Below are the code and all the weights of a small trained network. Each question names an input and a class and asks about switching units off, where a switched-off unit gives its printed mean instead of its output.

import numpy as np


def w(rows, s, z=0):
    codes = np.array(rows[::2]) - 128.0
    scale = np.full(codes.shape[1], s)
    scale[-1] = z or s
    return codes * scale


def norm(h):
    return h / np.sqrt((h * h).mean(-1, keepdims=True) + 1e-5)


def f(y):
    return y / 2 * (1 + np.tanh(0.7978845608 * (y + 0.044715 * y**3)))


def log_softmax(a):
    a = a - a.max(-1, keepdims=True)
    return a - np.log(np.exp(a).sum(-1, keepdims=True))


def net(x, mask):
    res = np.array(x, float).reshape(1, 8) / 4 @ E
    u = 0
    for l in range(3):
        y = f(norm(res) @ A[l][:, :-1].T + A[l][:, -1])
        res = res + np.where(mask[u : u + 3], y, B[l][:, -1]) @ B[l][:, :-1]
        u += 3
    return log_softmax(norm(res)[-1] @ U[:, :-1].T + U[:, -1])


A, B = {}, {}
E = w([
[180,145,93,123],'x0',
[113,120,116,2],'x1',
[85,64,31,181],'x2',
[178,164,72,115],'x3',
[127,135,120,127],'x4',
[116,103,157,128],'x5',
[118,138,131,130],'x6',
[114,142,124,126],'x7',
],0.0095)
A[0] = w([
[201,62,97,103,6],'L0N1',
[94,233,169,254,108],'L0N2',
[207,175,171,85,37],'L0N3',
],0.011,0.0021)
B[0] = w([
[236,255,40,128,143],'L0N1',
[183,15,218,114,254],'L0N2',
[55,238,78,150,236],'L0N3',
],0.009,0.0053)
A[1] = w([
[99,112,104,9,69],'L1N1',
[119,152,221,98,254],'L1N2',
[76,76,47,139,81],'L1N3',
],0.016,0.0016)
B[1] = w([
[215,61,179,219,228],'L1N1',
[54,115,81,108,255],'L1N2',
[1,199,173,143,189],'L1N3',
],0.015,0.0072)
A[2] = w([
[148,169,236,12,27],'L2N1',
[228,116,221,250,251],'L2N2',
[198,239,57,134,55],'L2N3',
],0.014,0.0015)
B[2] = w([
[174,252,74,225,145],'L2N1',
[214,158,201,19,253],'L2N2',
[59,26,76,115,203],'L2N3',
],0.015,0.011)
U = w([
[106,92,165,96,252],'0',
[255,95,205,194,114],'1',
[79,211,117,235,53],'2',
[120,48,143,126,105],'3',
[123,59,128,139,87],'4',
[140,84,151,156,116],'5',
],0.0087,0.0022)

Each question gives the input, the list of numbers given to net, and the class t.
The units are the neurons (one row each of A and B). Each row of codes is followed by its name. A weight is (code - 128) times the scale printed after its matrix; where a second scale follows, it is the last column's (A, B and U).
mask holds one flag per neuron, layer by layer. A switched-off neuron (its flag False) gives its mean, the last column of its row in B, instead of its output. The means were averaged over made-up inputs and are rounded, as every weight is.
A unit's drop is (log p(t) with every unit on - log p(t) with that unit switched off) / (log p(t) with every unit on - log p(t) with every unit switched off).
most important unit: the unit with the biggest drop
k most important neurons: the k neurons with the biggest drops, biggest first
k most important neurons of layer l: the k neurons of layer l with the biggest drops, biggest first
drop when u is switched off: that unit's drop, to one decimal
input [-2,6,-8,3,-3,-4,-4,-1], class 2: 4 most important neurons -> L2N1, L0N3, L1N2, L0N2
input [4,3,-5,-1,-1,-2,5,-5], class 2: most important unit -> L0N3
input [-2,1,-6,2,-1,-1,-6,2], class 2: 2 most important neurons of layer 2 -> L2N2, L2N1
input [6,-6,-8,-4,1,6,4,-3], class 2: 2 most important neurons of layer 2 -> L2N2, L2N1
input [5,6,8,-1,5,5,-1,-6], class 2: 3 most important neurons -> L1N3, L0N2, L2N2
input [-2,5,8,0,-3,-6,-2,-1], class 2: 2 most important neurons of layer 2 -> L2N2, L2N3
input [1,8,8,-2,-3,2,2,-5], class 1: 4 most important neurons -> L1N1, L1N2, L0N3, L2N3
input [-7,3,-8,8,3,-7,8,7], class 2: 2 most important neurons of layer 2 -> L2N1, L2N2
input [3,5,-7,-5,4,-6,-8,7], class 2: 2 most important neurons -> L0N3, L1N2
input [-5,6,-1,-3,-4,5,8,8], class 1: 2 most important neurons -> L1N1, L2N3
input [-1,-4,8,-2,-3,5,-8,8], class 2: 2 most important neurons of layer 2 -> L2N2, L2N3
input [6,8,-6,-6,5,-5,7,2], class 1: 2 most important neurons -> L1N1, L2N1
input [2,6,-4,2,6,-2,-4,6], class 1: drop when L1N1 is switched off -> 2.2
input [4,8,4,2,5,6,-6,4], class 1: drop when L2N2 is switched off -> -0.1
input [-1,8,-2,7,2,6,-1,4], class 1: drop when L1N1 is switched off -> 1.2
input [3,5,-1,-4,5,4,-2,-7], class 1: most important neuron of layer 0 -> L0N2
